Below is a small trained network, with its code and all its weights. Each question gives an input and a class and asks what happens when units are switched off, that is, made to give their printed mean instead of their output.

import numpy as np


def w(rows, s, z=0):
    codes = np.array(rows[::2]) - 128.0
    scale = np.full(codes.shape[1], s)
    scale[-1] = z or s
    return codes * scale


def norm(h):
    return h / np.sqrt((h * h).mean(-1, keepdims=True) + 1e-5)


def f(y):
    return np.maximum(y, 0)


def log_softmax(a):
    a = a - a.max(-1, keepdims=True)
    return a - np.log(np.exp(a).sum(-1, keepdims=True))


def net(x, mask):
    res = np.array(x, float).reshape(1, 4) / 4 @ E
    u = 0
    for l in range(4):
        y = f(norm(res) @ A[l][:, :-1].T + A[l][:, -1])
        res = res + np.where(mask[u : u + 6], y, B[l][:, -1]) @ B[l][:, :-1]
        u += 6
    return log_softmax(norm(res)[-1] @ U[:, :-1].T + U[:, -1])


A, B = {}, {}
E = w([
[126,129,126,127,126],'x0',
[55,195,101,182,136],'x1',
[52,16,43,98,220],'x2',
[86,178,180,56,254],'x3',
],0.00063)
A[0] = w([
[162,140,195,204,71,86],'0.n1',
[112,208,130,145,166,3],'0.n2',
[162,254,254,59,163,69],'0.n3',
[171,116,159,110,27,48],'0.n4',
[205,50,142,71,93,126],'0.n5',
[148,106,193,59,215,46],'0.n6',
],0.0024,0.0023)
B[0] = w([
[126,181,99,76,133,192],'0.n1',
[54,198,254,192,81,137],'0.n2',
[178,94,174,223,95,251],'0.n3',
[144,200,123,47,147,168],'0.n4',
[79,94,183,150,65,205],'0.n5',
[134,174,146,68,171,173],'0.n6',
],0.0031,0.0017)
A[1] = w([
[157,183,159,216,57,154],'1.n1',
[137,114,220,210,159,25],'1.n2',
[55,157,168,25,215,63],'1.n3',
[131,22,107,48,163,42],'1.n4',
[129,137,5,174,122,125],'1.n5',
[47,3,125,191,69,4],'1.n6',
],0.0027,0.0017)
B[1] = w([
[83,134,117,60,154,254],'1.n1',
[118,142,253,153,127,173],'1.n2',
[40,45,132,105,169,189],'1.n3',
[136,100,182,138,57,176],'1.n4',
[122,191,140,107,199,175],'1.n5',
[184,24,86,237,12,193],'1.n6',
],0.0032,0.0023)
A[2] = w([
[220,41,139,77,146,140],'2.n1',
[112,59,11,210,154,141],'2.n2',
[215,171,121,211,124,253],'2.n3',
[51,170,83,224,151,154],'2.n4',
[202,50,152,47,121,185],'2.n5',
[172,98,161,252,190,142],'2.n6',
],0.0033,0.0018)
B[2] = w([
[10,107,189,119,150,189],'2.n1',
[181,216,132,194,168,251],'2.n2',
[75,62,122,107,254,238],'2.n3',
[235,133,138,181,132,207],'2.n4',
[250,110,92,59,54,232],'2.n5',
[161,213,34,76,85,213],'2.n6',
],0.0033,0.0019)
A[3] = w([
[16,253,78,150,177,108],'3.n1',
[197,189,134,80,105,106],'3.n2',
[40,165,159,129,202,25],'3.n3',
[185,43,198,87,90,4],'3.n4',
[5,140,119,216,214,20],'3.n5',
[45,120,97,196,231,2],'3.n6',
],0.0035,0.0029)
B[3] = w([
[2,130,95,103,82,248],'3.n1',
[160,112,69,113,111,230],'3.n2',
[181,129,91,204,48,185],'3.n3',
[114,212,83,168,231,182],'3.n4',
[172,57,235,220,176,177],'3.n5',
[47,2,184,214,190,165],'3.n6',
],0.0042,0.0017)
U = w([
[228,217,34,16,20,151],'0',
[36,225,26,57,42,151],'1',
[217,51,52,224,40,170],'2',
[227,214,43,247,158,146],'3',
[230,224,226,56,219,168],'4',
[26,233,254,227,100,90],'5',
[46,31,213,42,229,45],'6',
[44,27,220,237,216,7],'7',
],0.0052,0.0016)

Each question gives the input, the list of numbers given to net, and the class t.
The units are the neurons (one row each of A and B). Each row of codes is followed by its name. A weight is (code - 128) times the scale printed after its matrix; where a second scale follows, it is the last column's (A, B and U).
mask holds one flag per neuron, layer by layer. A switched-off neuron (its flag False) gives its mean, the last column of its row in B, instead of its output. The means were averaged over made-up inputs and are rounded, as every weight is.
A unit's drop is (log p(t) with every unit on - log p(t) with that unit switched off) / (log p(t) with every unit on - log p(t) with every unit switched off).
The circuit of an input: a set's keep is (log p(t) with only the set's units on - log p(t) with every unit switched off) / (log p(t) with every unit on - log p(t) with every unit switched off). Starting from the 12 units with the biggest drops (on a tie, the unit counted first), units are removed one at a time, each time the one whose removal leaves the highest keep (on an exact tie, the one counted first), for as long as the keep stays at least 0.8.
circuit, biggest first: the units of the circuit, biggest drop first
unit that matters most: the unit with the biggest drop
top k neurons: the k neurons with the biggest drops, biggest first
top k neurons in layer l: the k neurons of layer l with the biggest drops, biggest first
drop of u: that unit's drop, to one decimal
input [6,-8,-3,-3], class 0: unit that matters most : 2.n5
input [4,4,4,-8], class 3: circuit, biggest first : [2.n2 1.n5]
input [-7,3,6,0], class 3: top 4 neurons in layer 0 : [0.n1 0.n4 0.n6 0.n5]
input [1,-5,8,0], class 2: top 3 neurons : [1.n6 2.n5 0.n5]
input [2,1,-4,-1], class 1: top 2 neurons : [2.n5 1.n6]
input [6,8,-7,-7], class 1: top 2 neurons : [3.n1 2.n5]
input [-2,1,0,-8], class 1: top 2 neurons in layer 2 : [2.n5 2.n4]
input [-2,0,0,4], class 4: top 3 neurons : [0.n3 1.n2 3.n1]
input [6,2,0,0], class 1: top 4 neurons in layer 1 : [1.n6 1.n3 1.n1 1.n2]
input [-6,7,-8,-6], class 1: top 2 neurons : [3.n1 2.n5]
input [-3,8,-3,-1], class 1: top 2 neurons in layer 2 : [2.n3 2.n5]
input [4,2,1,-6], class 3: top 4 neurons : [2.n4 0.n6 0.n3 1.n6]
input [-2,8,8,-5], class 3: top 2 neurons in layer 2 : [2.n4 2.n2]
input [-5,1,5,-5], class 3: circuit, biggest first : [2.n2]
input [-4,1,-5,-3], class 1: top 3 neurons in layer 1 : [1.n6 1.n4 1.n3]
input [4,5,-3,-1], class 1: top 3 neurons : [1.n1 2.n5 3.n1]
input [3,3,4,-8], class 3: top 2 neurons : [2.n2 1.n5]
input [8,5,8,-2], class 3: top 2 neurons in layer 2 : [2.n4 2.n2]
input [4,-1,-2,2], class 4: top 2 neurons in layer 3 : [3.n1 3.n3]
input [-1,6,2,-6], class 3: unit that matters most : 2.n4
input [4,3,-5,-1], class 1: top 2 neurons : [1.n1 2.n5]
input [-8,-3,-1,-7], class 0: drop of 0.n4 : 0.3
input [-2,2,2,-4], class 3: drop of 2.n2 : 0.3
input [0,-4,-1,-7], class 0: drop of 0.n4 : 0.4
input [8,-3,0,-3], class 0: drop of 0.n4 : 0.9
